Here is a tiny trained network, its code and every weight. The questions are about switching its units off for an input and a class, where a switched-off unit gives its printed mean instead of its output.

import numpy as np


def w(rows, s, z=0):
    codes = np.array(rows[::2]) - 128.0
    scale = np.full(codes.shape[1], s)
    scale[-1] = z or s
    return codes * scale


def norm(h):
    return h / np.sqrt((h * h).mean(-1, keepdims=True) + 1e-5)


def f(y):
    return y / 2 * (1 + np.tanh(0.7978845608 * (y + 0.044715 * y**3)))


def log_softmax(a):
    a = a - a.max(-1, keepdims=True)
    return a - np.log(np.exp(a).sum(-1, keepdims=True))


def net(x, mask):
    res = np.array(x, float).reshape(1, 2) / 4 @ E
    u = 0
    for l in range(4):
        y = f(norm(res) @ A[l][:, :-1].T + A[l][:, -1])
        res = res + np.where(mask[u : u + 5], y, B[l][:, -1]) @ B[l][:, :-1]
        u += 5
    return log_softmax(norm(res)[-1] @ U[:, :-1].T + U[:, -1])


A, B = {}, {}
E = w([
[177,252,165,94],'x0',
[61,137,137,255],'x1',
],0.0086)
A[0] = w([
[75,168,211,65,28],'0.n0',
[18,186,162,117,32],'0.n1',
[92,142,103,171,29],'0.n2',
[154,254,149,139,56],'0.n3',
[29,219,192,103,4],'0.n4',
],0.0097,0.0031)
B[0] = w([
[116,111,127,109,142],'0.n0',
[133,86,254,121,148],'0.n1',
[100,217,184,133,144],'0.n2',
[124,102,88,148,254],'0.n3',
[193,137,94,136,175],'0.n4',
],0.017,0.0049)
A[1] = w([
[120,102,152,20,3],'1.n0',
[19,156,6,48,71],'1.n1',
[200,80,242,146,63],'1.n2',
[48,121,31,131,171],'1.n3',
[182,89,1,174,69],'1.n4',
],0.0085,0.0043)
B[1] = w([
[53,235,193,167,148],'1.n0',
[87,204,187,157,193],'1.n1',
[9,213,195,144,129],'1.n2',
[220,133,198,94,234],'1.n3',
[193,136,207,139,253],'1.n4',
],0.012,0.004)
A[2] = w([
[161,138,45,154,176],'2.n0',
[144,93,115,170,191],'2.n1',
[119,120,135,43,139],'2.n2',
[96,157,120,194,2],'2.n3',
[8,156,175,149,113],'2.n4',
],0.017,0.0053)
B[2] = w([
[169,4,148,125,154],'2.n0',
[141,147,82,101,217],'2.n1',
[56,178,101,185,197],'2.n2',
[105,146,100,103,179],'2.n3',
[137,193,145,89,254],'2.n4',
],0.014,0.006)
A[3] = w([
[209,64,95,182,68],'3.n0',
[3,74,88,59,33],'3.n1',
[119,181,163,30,107],'3.n2',
[192,54,11,71,253],'3.n3',
[159,2,66,95,208],'3.n4',
],0.0068,0.0051)
B[3] = w([
[191,59,163,110,172],'3.n0',
[189,181,84,219,114],'3.n1',
[152,135,31,221,174],'3.n2',
[254,61,64,197,255],'3.n3',
[236,63,168,239,213],'3.n4',
],0.0061,0.0047)
U = w([
[83,235,49,215,134],'0',
[247,22,53,165,213],'1',
[205,156,169,109,177],'2',
[72,16,80,58,2],'3',
],0.011,0.0056)

Each question gives the input, the list of numbers given to net, and the class t.
The units are the neurons (one row each of A and B). Each row of codes is followed by its name. A weight is (code - 128) times the scale printed after its matrix; where a second scale follows, it is the last column's (A, B and U).
mask holds one flag per neuron, layer by layer. A switched-off neuron (its flag False) gives its mean, the last column of its row in B, instead of its output. The means were averaged over made-up inputs and are rounded, as every weight is.
A unit's drop is (log p(t) with every unit on - log p(t) with that unit switched off) / (log p(t) with every unit on - log p(t) with every unit switched off).
The circuit of an input: a set's keep is (log p(t) with only the set's units on - log p(t) with every unit switched off) / (log p(t) with every unit on - log p(t) with every unit switched off). Starting from the 12 units with the biggest drops (on a tie, the unit counted first), units are removed one at a time, each time the one whose removal leaves the highest keep (on an exact tie, the one counted first), for as long as the keep stays at least 0.8.
units of the circuit, in order: the units of the circuit, biggest drop first
most important unit: the unit with the biggest drop
top k neurons: the k neurons with the biggest drops, biggest first
top k neurons in layer l: the k neurons of layer l with the biggest drops, biggest first
drop of u: that unit's drop, to one decimal
input [7,5], class 1: top 2 neurons	[0.n4 0.n3]
input [-7,7], class 0: units of the circuit, in order	[0.n2 2.n4]
input [5,4], class 1: units of the circuit, in order	[0.n3 2.n0]
input [7,6], class 1: units of the circuit, in order	[0.n3 1.n1 2.n0]
input [-2,-4], class 0: most important unit	0.n3
input [6,-6], class 0: top 2 neurons in layer 0	[0.n4 0.n0]
input [-2,-2], class 2: top 3 neurons	[0.n1 0.n4 0.n3]
input [6,5], class 1: top 2 neurons	[0.n4 0.n3]
input [-7,-8], class 0: top 2 neurons	[2.n2 0.n3]
input [-3,1], class 2: top 3 neurons	[0.n1 1.n3 2.n0]
input [-2,1], class 2: top 2 neurons in layer 3	[3.n3 3.n4]
input [-2,0], class 2: top 2 neurons	[0.n1 1.n1]
input [0,-5], class 0: drop of 2.n3	0.0
input [-4,-6], class 0: drop of 0.n3	0.1
input [3,-8], class 0: top neuron	[2.n2]
input [-6,-6], class 0: drop of 0.n4	0.8
input [-3,-1], class 2: drop of 2.n0	0.3
input [-5,-5], class 0: top 2 neurons in layer 2	[2.n2 2.n0]
